Below are the code and all the weights of a small trained network. Each question names an input and a target symbol and asks about switching units off, where a switched-off unit gives its printed mean instead of its output.

import numpy as np


def w(rows, s, z=0):
    codes = np.array(rows[::2]) - 128.0
    scale = np.full(codes.shape[1], s)
    scale[-1] = z or s
    return codes * scale


def norm(h):
    return h / np.sqrt((h * h).mean(-1, keepdims=True) + 1e-5)


def softmax(a):
    e = np.exp(a - a.max(-1, keepdims=True))
    return e / e.sum(-1, keepdims=True)


def log_softmax(a):
    a = a - a.max(-1, keepdims=True)
    return a - np.log(np.exp(a).sum(-1, keepdims=True))


def net(x, mask):
    ids = ['αβδεηλπτψω'.index(c) for c in x.split()]
    T = len(ids)
    res = E[ids] + P[:T]
    u = 0
    for l in range(3):
        r = norm(res)
        for j in range(3):
            rows = slice(2 * j, 2 * j + 2)
            q, k, v = (r @ M[l][rows].T for M in (Q, K, V))
            z = softmax(np.where(np.tri(T) > 0, q @ k.T / 2**0.5, -1e9)) @ v
            o = O[l][rows]
            res = res + np.where(mask[u + j], z, o[:, -1]) @ o[:, :-1]
        u += 3
    return log_softmax(norm(res)[-1] @ U[:, :-1].T + U[:, -1])


Q, K, V, O = {}, {}, {}, {}
E = w([
[161,106,115,62,137,142,167,206,95],'α',
[137,107,151,56,133,100,129,125,141],'β',
[200,120,38,126,173,166,144,127,92],'δ',
[174,139,110,84,138,87,205,134,184],'ε',
[81,121,201,82,130,114,142,116,150],'η',
[209,43,168,128,123,97,115,123,152],'λ',
[96,28,115,171,207,163,149,125,179],'π',
[2,165,150,164,126,13,171,184,172],'τ',
[168,183,117,224,105,88,80,118,173],'ψ',
[121,132,142,228,78,121,232,150,181],'ω',
],0.022)
P = w([
[141,53,97,161,79,23,165,73,11],'0',
[165,69,122,167,105,42,145,100,57],'1',
[171,83,136,154,109,75,141,126,81],'2',
[185,96,151,149,120,94,151,133,110],'3',
[181,108,161,128,111,111,149,152,120],'4',
[183,119,164,122,115,130,140,160,135],'5',
[183,133,178,118,116,147,142,165,153],'6',
[187,150,175,116,124,178,142,169,168],'7',
[181,163,177,110,130,203,131,180,182],'8',
[167,176,181,93,129,228,120,188,198],'9',
],0.012)
Q[0] = w([
[188,143,209,195,206,164,128,174,115],'L0H1',
[201,131,160,111,149,134,158,152,233],'L0H1',
[214,57,120,83,76,126,132,149,200],'L0H2',
[110,119,106,53,116,120,96,1,100],'L0H2',
[94,98,116,127,148,109,66,126,111],'L0H3',
[132,167,252,174,173,180,162,186,154],'L0H3',
],0.0079)
K[0] = w([
[152,190,167,173,98,203,138,195,236],'L0H1',
[134,142,126,90,83,249,134,138,191],'L0H1',
[162,114,162,81,76,191,84,155,197],'L0H2',
[134,73,111,87,73,48,88,97,85],'L0H2',
[112,144,123,139,135,71,179,120,90],'L0H3',
[209,134,125,111,125,152,83,169,254],'L0H3',
],0.009)
V[0] = w([
[121,57,55,92,33,171,156,159,135],'L0H1',
[120,187,72,127,71,76,74,163,171],'L0H1',
[168,171,175,44,141,179,133,79,162],'L0H2',
[205,84,169,108,126,83,123,124,225],'L0H2',
[199,102,163,80,148,83,99,197,254],'L0H3',
[125,77,60,129,83,36,79,153,164],'L0H3',
],0.006)
O[0] = w([
[182,182,179,212,203,100,165,90,177,128],'L0H1',
[67,32,91,199,73,189,112,127,102,82],'L0H1',
[114,180,150,175,164,143,126,180,77,92],'L0H2',
[94,152,113,63,153,110,147,255,110,254],'L0H2',
[99,93,79,129,94,111,77,148,146,225],'L0H3',
[101,75,90,49,75,84,164,79,158,190],'L0H3',
],0.0096,0.007)
Q[1] = w([
[28,77,37,96,110,118,194,229,170],'L1H1',
[166,95,96,171,119,88,92,243,205],'L1H1',
[131,163,181,157,68,126,76,65,35],'L1H2',
[154,89,147,147,100,78,65,199,255],'L1H2',
[147,137,108,143,177,46,133,150,60],'L1H3',
[138,166,177,117,119,140,128,35,48],'L1H3',
],0.0076)
K[1] = w([
[173,158,101,86,88,203,21,164,254],'L1H1',
[122,156,157,66,145,255,139,219,163],'L1H1',
[108,64,106,129,191,39,181,100,80],'L1H2',
[152,149,108,153,151,241,145,217,164],'L1H2',
[78,139,104,169,106,95,158,155,129],'L1H3',
[95,105,88,123,183,68,143,17,18],'L1H3',
],0.0079)
V[1] = w([
[125,39,144,135,150,110,207,189,117],'L1H1',
[215,106,75,155,129,119,151,142,90],'L1H1',
[181,136,110,228,187,132,34,99,147],'L1H2',
[50,98,159,175,115,89,116,134,216],'L1H2',
[103,159,43,94,121,33,254,93,151],'L1H3',
[118,63,129,106,110,109,98,102,69],'L1H3',
],0.0072)
O[1] = w([
[45,241,145,45,93,190,97,77,161,254],'L1H1',
[36,86,149,47,23,182,160,106,115,159],'L1H1',
[106,103,80,46,96,85,158,185,126,77],'L1H2',
[171,148,101,101,99,88,44,147,174,176],'L1H2',
[216,129,144,88,137,237,2,110,112,235],'L1H3',
[159,152,143,114,166,108,185,100,115,134],'L1H3',
],0.0085,0.009)
Q[2] = w([
[112,96,115,116,100,238,49,194,140],'L2H1',
[159,121,146,147,112,118,56,144,235],'L2H1',
[149,137,94,100,226,64,135,75,119],'L2H2',
[132,55,220,182,125,74,135,77,63],'L2H2',
[167,198,130,181,72,2,192,46,19],'L2H3',
[85,89,62,51,181,105,138,55,188],'L2H3',
],0.0079)
K[2] = w([
[120,140,150,149,117,141,125,240,166],'L2H1',
[59,177,99,161,186,169,194,176,127],'L2H1',
[134,146,152,150,75,104,155,94,139],'L2H2',
[170,83,99,115,140,120,127,1,77],'L2H2',
[229,68,157,57,110,106,122,20,68],'L2H3',
[91,138,132,216,78,153,118,116,180],'L2H3',
],0.0093)
V[2] = w([
[164,45,55,144,200,252,61,96,67],'L2H1',
[148,62,223,67,134,2,71,142,55],'L2H1',
[237,126,194,33,61,154,53,149,106],'L2H2',
[235,143,126,181,75,71,183,100,165],'L2H2',
[240,39,161,79,135,181,159,91,82],'L2H3',
[206,194,179,136,69,144,169,223,96],'L2H3',
],0.0066)
O[2] = w([
[127,139,162,101,49,81,205,200,219,141],'L2H1',
[85,119,47,117,182,167,182,103,222,129],'L2H1',
[41,83,107,224,149,66,159,124,61,248],'L2H2',
[2,95,217,42,126,132,56,180,96,93],'L2H2',
[155,175,98,207,143,154,88,251,185,140],'L2H3',
[112,34,154,125,87,136,126,74,241,106],'L2H3',
],0.008,0.013)
U = w([
[129,160,184,214,137,165,178,77,143,121],'α',
[139,89,49,158,214,152,143,93,230,96],'β',
[107,147,142,125,115,176,231,169,67,18],'δ',
[104,138,93,154,91,183,17,157,109,102],'ε',
[177,207,98,157,240,79,119,186,102,236],'η',
[31,157,2,92,104,92,148,136,126,174],'λ',
[211,246,80,48,94,95,120,137,181,93],'π',
[211,118,49,122,180,146,110,37,39,113],'τ',
[177,27,111,100,121,23,174,167,73,253],'ψ',
[128,151,192,70,151,128,73,46,99,127],'ω',
],0.0091,0.0027)

Each question gives the input, a string of symbols that net reads in full, and the target symbol t.
The units are the heads (2 rows each of Q, K, V and O). Each row of codes is followed by its name. A weight is (code - 128) times the scale printed after its matrix; where a second scale follows, it is the last column's (O and U).
mask holds one flag per head, layer by layer. A switched-off head (its flag False) gives its mean, the last column of its rows in O, instead of its output. The means were averaged over made-up inputs and are rounded, as every weight is.
A unit's drop is (log p(t) with every unit on - log p(t) with that unit switched off) / (log p(t) with every unit on - log p(t) with every unit switched off).
The circuit of an input: a set's keep is (log p(t) with only the set's units on - log p(t) with every unit switched off) / (log p(t) with every unit on - log p(t) with every unit switched off). Starting from all 9 units, units are removed one at a time, each time the one whose removal leaves the highest keep (on an exact tie, the one counted first), for as long as the keep stays at least 0.8.
circuit, biggest first: the units of the circuit, biggest drop first
most important unit: the unit with the biggest drop
which heads matter: for each layer, one digit per head in row order, 1 if its drop is at least 0.15 and else 0, layers parted by /
input λ π α ε ε ε ω ε η, target ε: most important unit -> L1H3
input ψ π π ε ψ τ ψ ψ β, target λ: circuit, biggest first -> L1H3, L0H1
input β η π ω λ π λ τ ε, target ω: which heads matter -> 000 / 010 / 101
input τ η ψ π ψ η, target ψ: which heads matter -> 000 / 100 / 000
input π δ ψ β λ α, target β: which heads matter -> 010 / 010 / 101
input η ψ π ψ π λ π η β, target η: circuit, biggest first -> L1H1, L0H2
input α ψ π π π λ, target η: circuit, biggest first -> L0H2, L2H3
input ψ π λ ε π δ λ λ, target β: which heads matter -> 011 / 011 / 101
input ψ π δ ψ π π π π, target π: which heads matter -> 000 / 000 / 010
input ψ π π π λ α, target δ: which heads matter -> 000 / 110 / 010
input λ π τ η π ψ ε ε α, target ε: circuit, biggest first -> L0H2, L2H3, L2H1, L0H3
input ψ π ε ε ε π π η, target η: circuit, biggest first -> L1H1, L0H3
input π η ε, target η: circuit, biggest first -> L1H2, L2H3
input π ψ π α λ η ω π ψ π, target ψ: most important unit -> L1H1
input ε η α, target δ: which heads matter -> 000 / 110 / 110
input α η λ λ ε, target β: circuit, biggest first -> L2H3, L2H1
input π ε π λ β ε, target β: which heads matter -> 010 / 010 / 011
input β λ η δ ψ β, target λ: which heads matter -> 010 / 000 / 101
input ψ β λ ω ε α, target ε: which heads matter -> 000 / 001 / 001
input π η π π π α π π π α, target η: which heads matter -> 100 / 100 / 100
input π ε η η π ψ, target λ: circuit, biggest first -> L0H1, L1H3
input δ ψ λ, target λ: which heads matter -> 010 / 100 / 100
input α ε ψ ε, target λ: most important unit -> L2H2
input λ ω ψ λ λ, target λ: circuit, biggest first -> L0H2, L2H1, L1H1, L2H2
input ψ ω ψ, target ε: circuit, biggest first -> L2H2, L0H1
